The symbols move the items like this.
a: fulo->sego, buti->fude, vubo->kugi, pona->feke, lado->neni, gilo->fifi, tiru->selu, feke->rubo, foza->simo, piza->tiru, doza->getu, dopi->fulo, sabe->pona, vero->gune, tapo->foza, nado->mipa, noze->tapa, mesa->tube, gune->lado, fusu->nuze, neni->fibo, bisi->zibe, zibe->nado, pibi->vubo, gula->mebu, simo->gula, fude->noze, mipa->vero, vogi->ridu, gusa->take, ridu->kozu, kozu->paza, lite->buti, paza->pemi, selu->dopi, nuze->sabe, kugi->kevo, mube->doza, pemi->fusu, fifi->zaka, keda->vola, dede->bisi, fibo->piza, lopi->pibi, sego->gilo, kevo->lite, tapa->gusa, zaka->rili, rili->lopi, getu->tapo, take->keda, rubo->dede, vola->mesa, tube->mube, mebu->vogi
w: fulo->tiru, buti->kugi, vubo->rili, pona->fusu, lado->mipa, gilo->dopi, tiru->neni, feke->nuze, foza->doza, piza->lado, doza->mesa, dopi->piza, sabe->pemi, vero->zibe, tapo->mube, nado->dede, noze->lite, mesa->take, gune->nado, fusu->kozu, neni->vero, bisi->feke, zibe->rubo, pibi->zaka, gula->tapo, simo->getu, fude->kevo, mipa->bisi, vogi->simo, gusa->fude, ridu->gula, kozu->mebu, lite->vubo, paza->vogi, selu->fibo, nuze->paza, kugi->lopi, mube->vola, pemi->ridu, fifi->fulo, keda->tapa, dede->pona, fibo->gune, lopi->fifi, sego->selu, kevo->pibi, tapa->buti, zaka->sego, rili->gilo, getu->tube, take->noze, rubo->sabe, vola->gusa, tube->keda, mebu->foza
m: fulo->foza, buti->pona, vubo->pemi, pona->kugi, lado->vola, gilo->gula, tiru->doza, feke->kevo, foza->tiru, piza->mube, doza->neni, dopi->tapo, sabe->vubo, vero->take, tapo->piza, nado->tapa, noze->rubo, mesa->vero, gune->keda, fusu->lopi, neni->mesa, bisi->fude, zibe->noze, pibi->paza, gula->dopi, simo->selu, fude->feke, mipa->gusa, vogi->sego, gusa->bisi, ridu->gilo, kozu->fifi, lite->sabe, paza->zaka, selu->getu, nuze->pibi, kugi->fusu, mube->lado, pemi->rili, fifi->mebu, keda->nado, dede->buti, fibo->tube, lopi->kozu, sego->simo, kevo->nuze, tapa->dede, zaka->vogi, rili->ridu, getu->fibo, take->zibe, rubo->lite, vola->mipa, tube->gune, mebu->fulo
d: fulo->gula, buti->rubo, vubo->nuze, pona->lite, lado->tube, gilo->vogi, tiru->tapo, feke->buti, foza->dopi, piza->getu, doza->piza, dopi->simo, sabe->kevo, vero->vola, tapo->selu, nado->take, noze->bisi, mesa->lado, gune->mesa, fusu->vubo, neni->mube, bisi->tapa, zibe->gusa, pibi->fusu, gula->sego, simo->fulo, fude->dede, mipa->keda, vogi->fifi, gusa->nado, ridu->zaka, kozu->rili, lite->feke, paza->lopi, selu->foza, nuze->kugi, kugi->sabe, mube->fibo, pemi->pibi, fifi->ridu, keda->vero, dede->noze, fibo->doza, lopi->pemi, sego->mebu, kevo->pona, tapa->zibe, zaka->kozu, rili->paza, getu->tiru, take->mipa, rubo->fude, vola->gune, tube->neni, mebu->gilo
k: fulo->simo, buti->feke, vubo->fusu, pona->kevo, lado->mesa, gilo->mebu, tiru->getu, feke->lite, foza->selu, piza->doza, doza->fibo, dopi->foza, sabe->kugi, vero->keda, tapo->tiru, nado->gusa, noze->dede, mesa->gune, gune->vola, fusu->pibi, neni->tube, bisi->noze, zibe->tapa, pibi->pemi, gula->fulo, simo->dopi, fude->rubo, mipa->take, vogi->gilo, gusa->zibe, ridu->fifi, kozu->zaka, lite->pona, paza->rili, selu->tapo, nuze->vubo, kugi->nuze, mube->neni, pemi->lopi, fifi->vogi, keda->mipa, dede->fude, fibo->mube, lopi->paza, sego->gula, kevo->sabe, tapa->bisi, zaka->ridu, rili->kozu, getu->piza, take->nado, rubo->buti, vola->vero, tube->lado, mebu->sego
g: fulo->mebu, buti->dede, vubo->sabe, pona->buti, lado->mube, gilo->ridu, tiru->foza, feke->fude, foza->fulo, piza->tapo, doza->tiru, dopi->gula, sabe->lite, vero->mesa, tapo->dopi, nado->keda, noze->zibe, mesa->neni, gune->tube, fusu->kugi, neni->doza, bisi->gusa, zibe->take, pibi->nuze, gula->gilo, simo->sego, fude->bisi, mipa->vola, vogi->zaka, gusa->mipa, ridu->rili, kozu->lopi, lite->rubo, paza->pibi, selu->simo, nuze->kevo, kugi->pona, mube->piza, pemi->vubo, fifi->kozu, keda->gune, dede->tapa, fibo->getu, lopi->fusu, sego->vogi, kevo->feke, tapa->nado, zaka->paza, rili->pemi, getu->selu, take->vero, rubo->noze, vola->lado, tube->fibo, mebu->fifi

In the rows, 129 stands for zero.

The rows follow the links: the fewer symbols apart two items are, the more alike their rows tend to be.

Each row is also shifted at random along 4 hidden directions that mean nothing.

Known rows, each with its item:
[ 256  162  134   97  106  134  170  112  139  171  149   87  142  174  158  106  143  127  163   98  136  137  139  117  155  166   90  174  122  137  143]; item rubo
[ 119  155  134  118  150  134   85  112  126  115  135  121  114  136  123  175  157  147  134  136  150  147  146  128  133  115   94  106  100  133  141]; item lopi
[ 172  120  139  124  143  113  121  143  174  120  135  136  174  125  111   92  122   89  161  163  101  129  123  122  161  172  116  126  137  110   93]; item fibo
[ 107  123  121  117  164  102   96  119  107  123  130  145  123  129  109  187  157  153  112  133  152  142  150  142  138   79  145   91  157  115  121]; item pemi
[ 151  145  129   88  163  101  104  104  142  152  147  113  145  153  130  159  167  130  154  124  136  156  156  122  172  133   96  126  139  116  118]; item vubo
[  18  183  135  139  101  167  119  120  127  115  135   94  112  134  137  130  145  120  155  134  142  121  145  127  103  160   82  141   69  147  161]; item vogi
[ 118  117  139   88  166  113  107  124  128  167  146  136  116  134  142  142  138  160  107   92  131  159  122  107  147  113  118  142  120  152  135]; item kevo
[  70  135  132  142  101  108  165  173  103  117  126  144  123  123   79  116  147  136  119  142  138   94  144  145  105  132  188  113  174  122  127]; item fulo
[ 215  112  117  135  103  141  174  133   93  146  119  140   98  137  142  133  112  168   96   91  142  119  117  142  107   88  174  142  150  139  144]; item noze
[  83  105  105  163   98  161  162  102  123  128  106  125  125  142  183  126   79  118  130  121  123  121  102  145  122  111  130  153  127  117  132]; item take
[ 115  144  147  133   95  142  147  181  126  110  136  141  114  118   83   99  138  155  121  131  135   99  124  125   96  140  159  119  109  155  139]; item dopi
[ 230  137  116  143   79  152  186  109  114  145  121  104  122  161  158  120  114  130  139  108  137  114  128  140  125  128  133  161  139  121  139]; item tapa
[ 145  151  126   94  110  137  160  123  154  150  146  104  140  194  127  146  163  168  173  106  155  144  144  137  175  119  103  126  138  120  115]; item nuze
[ 116   98  115  148  100  140  163  139  170  111  115  143  170  153  124  108  101  117  161  145  119  122  105  147  162  121  148  117  163   93   86]; item tube
[ 113  158  131  117  160  119   81   99  123  121  136  109  128  128  123  175  163  115  145  147  143  144  160  127  139  131   91  110  118  118  139]; item paza
[ 106  145  152  129   89  157  149  178  142  112  136  136  118  127   93   87  135  155  127  127  131  104  118  119   99  151  140  126  100  157  133]; item foza
[ 149  159  150  148  122  143   98  158   98   97  135  135   83   88   89  137  148  145   96  140  144  107  137  119   65  134  139  109   78  171  164]; item sego
[  38  146  128  139  146   88  116  127   97  122  130  122  129   99  107  133  149   93  120  153  125  114  166  131  113  156  148  123  160  113  137]; item mebu
[ 132  123  115  161  102  170  136   92  150  122  113  109  145  138  178  117   87   93  157  138  117  130  109  137  130  139   93  155  100  117  129]; item keda
[  54  151  129  127  157  127   78   98  122  120  135  112  119  117  133  169  153  114  132  138  138  144  154  127  128  135   90  118  103  126  144]; item rili
[ 114  119  120  111  142  101  153   97  114  182  132  110  137  137  175  113  115  101  128  100  113  140  137  121  146  151  127  176  167  114  135]; item dede

Complete each set of four: the symbols that take the first to the second take the third to the fourth, perhaps in another order.
Answer with the item's name.
[  71  111  128   89  149  107  147  124  126  174  139  135  128  148  146  135  133  162  110   89  129  151  123  116  155  107  141  146  161  134  122]
to [ 213  124  139  105  160  123  109  124  109  162  139  130   97  110  157  132  125  147   88   95  122  148  119  103  114  126  117  158  103  164  160]
as [ 160  147  144   82  164  126   84  110  152  156  154  112  126  140  148  146  156  142  139  109  133  168  135  100  156  141   66  142   88  154  141]
to lite

[ 152  102  114  164  142  130  116   99  116  122  110  135  129  100  165  136   88   93  111  135  112  130  109  133  118  113  132  141  135  114  128]
to [ 155  103  127  167  116  187  104  134  147   91  109  154  111  108  147  125   80  146  107  135  124  126   75  129  103   91  118  118   65  152  133]
as [ 162  124  145  119  124  114  136  164  161  119  136  141  160  121   94   84  138  116  148  151  115  123  123  124  144  167  138  121  138  124  102]
to foza

[  89   92  117  158  121  154  132  127  154  106  108  156  139  121  145  124   83  122  125  143  114  132   89  137  132  105  136  120  120  122  105]
to [ 157  103  143  129  141  123  114  168  153  106  128  169  138  102   96  100  119  132  122  149  110  126  104  123  131  131  153  108  121  137  104]
as [  99  160  131  149  101  143  131  146   95  102  124  127  102  121   95  141  151  143  121  139  154  103  152  140   89  124  150  106  120  139  153]
to rili

[  92  133  124   90  158   92  120  103  138  158  139  115  155  163  135  156  159  126  157  119  139  154  157  128  181  126  109  127  168  100  112]
to [  85  121  121   82  145   97  152  112  138  179  144  116  153  165  147  136  147  139  148   98  128  153  140  127  181  129  122  148  176  111  117]
as [  82  128  140  119  118  108  155  160  155  131  139  130  162  126   98   80  136  106  153  148  109  111  132  123  146  175  140  136  149  117  103]
to simo

[ 145  161  144  129  134  105  116  152  116  120  141  119  128  101   91  109  156   99  130  155  126  111  160  119  105  180  134  127  124  135  142]
to [ 185  146  141  123  136   88  129  164  123  122  138  134  138   99   73  102  159   99  132  156  120  109  159  123  118  179  161  117  158  122  128]
as [ 104  117  131   93  148  112  136  126  121  167  138  134  114  141  148  130  132  162  100   90  129  149  118  113  144  109  136  147  139  145  133]
to kevo

[ 187  148  130   97  108  140  166  114  137  173  142   97  131  166  165  109  133  135  151   90  133  138  133  112  145  155   98  177  120  140  145]
to [ 184  122  127  108  142  110  145  114  108  171  135  118  120  130  158  123  125  127  108   93  125  141  132  119  137  134  130  162  151  135  140]
as [  76  155  143  134  129  118  122  147  110  116  134  123  116   99   99  119  147  114  120  144  129  114  146  124   97  160  141  126  121  142  149]
to sego

[ 229  120  139  129  131  134  119  157  172  101  130  147  156  128   97   98  124  122  149  156  116  126  113  125  144  146  128  111  116  126  100]
to [ 183   98  108  176   72  179  170  146  136   86  102  157  125  152  129  133   86  168  127  132  141  107   89  164  114   68  171  103  134  117  109]
as [ 108  155  124  135  132  116  108  117  103  108  129  118  118  129  107  171  161  125  134  146  152  122  161  143  115  117  135  101  142  116  139]
to gula

[ 110   84  109  164  143  118  124  107   90  132  103  152  114   95  167  145   77  111   82  124  111  129  110  140  104   90  167  137  164  117  134]
to [ 142  121  133   91  174   85  122  106  112  184  142  119  130  120  161  126  134  111  110  100  110  153  137  103  150  148  117  167  157  132  139]
as [  67  116  118  144  155  124  111   76  119  157  122  110  127  100  200  121   83   67  116  122   96  146  119  111  126  152   97  179  117  127  146]
to feke

[ 127  119  117  151  130  145  127   85  126  141  117  107  129  119  186  123   86   82  128  128  106  136  117  121  124  149   99  170  114  124  137]
to [ 133  121  130  114  139  125  140  113  110  173  139  120  114  130  169  119  114  131  108   91  120  143  118  111  129  131  122  170  127  148  151]
as [ 174   88  127  153  143  139   98  140  147   98  111  163  140   99  126  129   97  123  116  153  113  130   97  133  128  108  142  107  122  124  106]
to take

[ 193  175  131  133  129  128  101  118  115  104  133  103  125  135  104  166  167  121  152  152  150  119  171  138  119  142  105  104  116  118  148]
to [ 110  149  139  148  162  113   76  135   82  105  130  140   96   72  102  154  149  119   86  148  130  123  153  125   79  131  144  105  111  148  162]
as [ 153  166  142  141  147  138   73  126  101  102  133  123   99  101  107  166  161  134  117  148  148  127  156  127   93  126  108  104   86  147  164]
to mebu

[  45  146  121  125  179   80   80   89  111  130  133  108  142  109  129  171  158   75  141  158  126  141  177  127  144  147  109  114  157   94  132]
to [  61  147  126  144  136  132   98  123   99  102  123  130   99  118  112  172  146  144  108  139  148  124  145  138   99  102  133  106  118  136  148]
as [  67  131  120  107  142  110  127  118  122  132  130  130  133  159  115  177  160  159  135  122  152  137  147  146  155   91  136  103  162  108  116]
to pemi

[ 167  170  128  141  128  109  110  124  103  109  135  104  126  121   97  151  168  102  148  158  145  113  178  139  110  157  124  113  138  114  146]
to [ 112  137  134  129   72  137  199  186  148  117  135  137  143  157   80   85  139  150  158  135  132   94  129  142  129  143  177  115  158  123  105]
as [ 181  100  130  146  126  140  121  155  163   99  118  159  146  117  108  111  107  135  129  153  113  123  101  133  134  117  142  104  121  125  102]
to take

[  34  137  144  125  165   86  102  143  115  135  135  130  135   79  106  100  135   81  110  154  104  120  151  108  115  182  135  137  142  134  138]
to [ 151  121  157  122  171   99   80  167  132  118  141  154  126   69   92   96  134  113  100  151  100  129  125  103  110  164  137  118  105  156  130]
as [  80   92   98  156  119  127  166  105   96  150  107  138  120  127  175  131   85  121  101  107  122  123  112  141  119  101  164  157  172  113  134]
to dede

[  70  152  144  130  121  118  132  155  125  123  137  127  131  107  100   99  146  111  132  140  121  110  144  123  108  172  137  133  126  138  137]
to [  46  142  141  122  119  104  150  151  133  135  139  123  148  119  103   88  144   97  143  144  114  110  146  124  133  185  142  141  151  119  124]
as [  69  137  128  102  139  136  120  115  139  137  139  123  124  160  134  163  151  163  143  111  147  150  135  131  156  105  101  119  116  130  127]
to pibi

[  70  171  139  153   96  178  121  135  114   99  130  114   95  136  117  150  144  159  130  129  160  113  137  139   89  121  113  114   72  155  163]
to [  61  167  126  138  105  130  142  124  116  118  134   99  130  135  112  128  155  107  153  147  141  107  164  141  116  157  127  127  134  116  142]
as [  72  128  139   82  178  107  100  106  140  171  149  121  134  136  158  139  142  132  125  104  123  170  131  101  164  140   84  151  120  141  131]
to nuze

[ 160  134  151  133   90  160  154  199  137  100  131  161  107  125   75   95  133  181  112  128  142   98  108  128   92  125  168  108   99  166  133]
to [  38  114  153  133  125  157  118  172  160  117  131  154  126  103  114   81  104  143  114  130  112  127   87  107  115  142  126  129   77  166  123]
as [ 156  108  119  137  133  129  137  117   94  151  120  135  100  118  166  133   98  136   89  100  122  130  113  123  107  105  148  156  135  142  153]
to fude

[ 186  113  112  153  132  127  132   98  112  134  113  120  131  116  166  130  100   90  122  133  115  128  125  138  123  131  133  150  147  108  132]
to [ 140  116  117  161  110  174  128  104  150  110  115  123  134  130  167  123   86  105  143  139  117  127  100  136  124  127  100  145   92  125  126]
as [ 116  117  141   97  155  133  108  128  116  168  146  135   96  121  161  128  124  167   86   79  128  157  106  101  123  117  116  160   96  171  155]
to dede

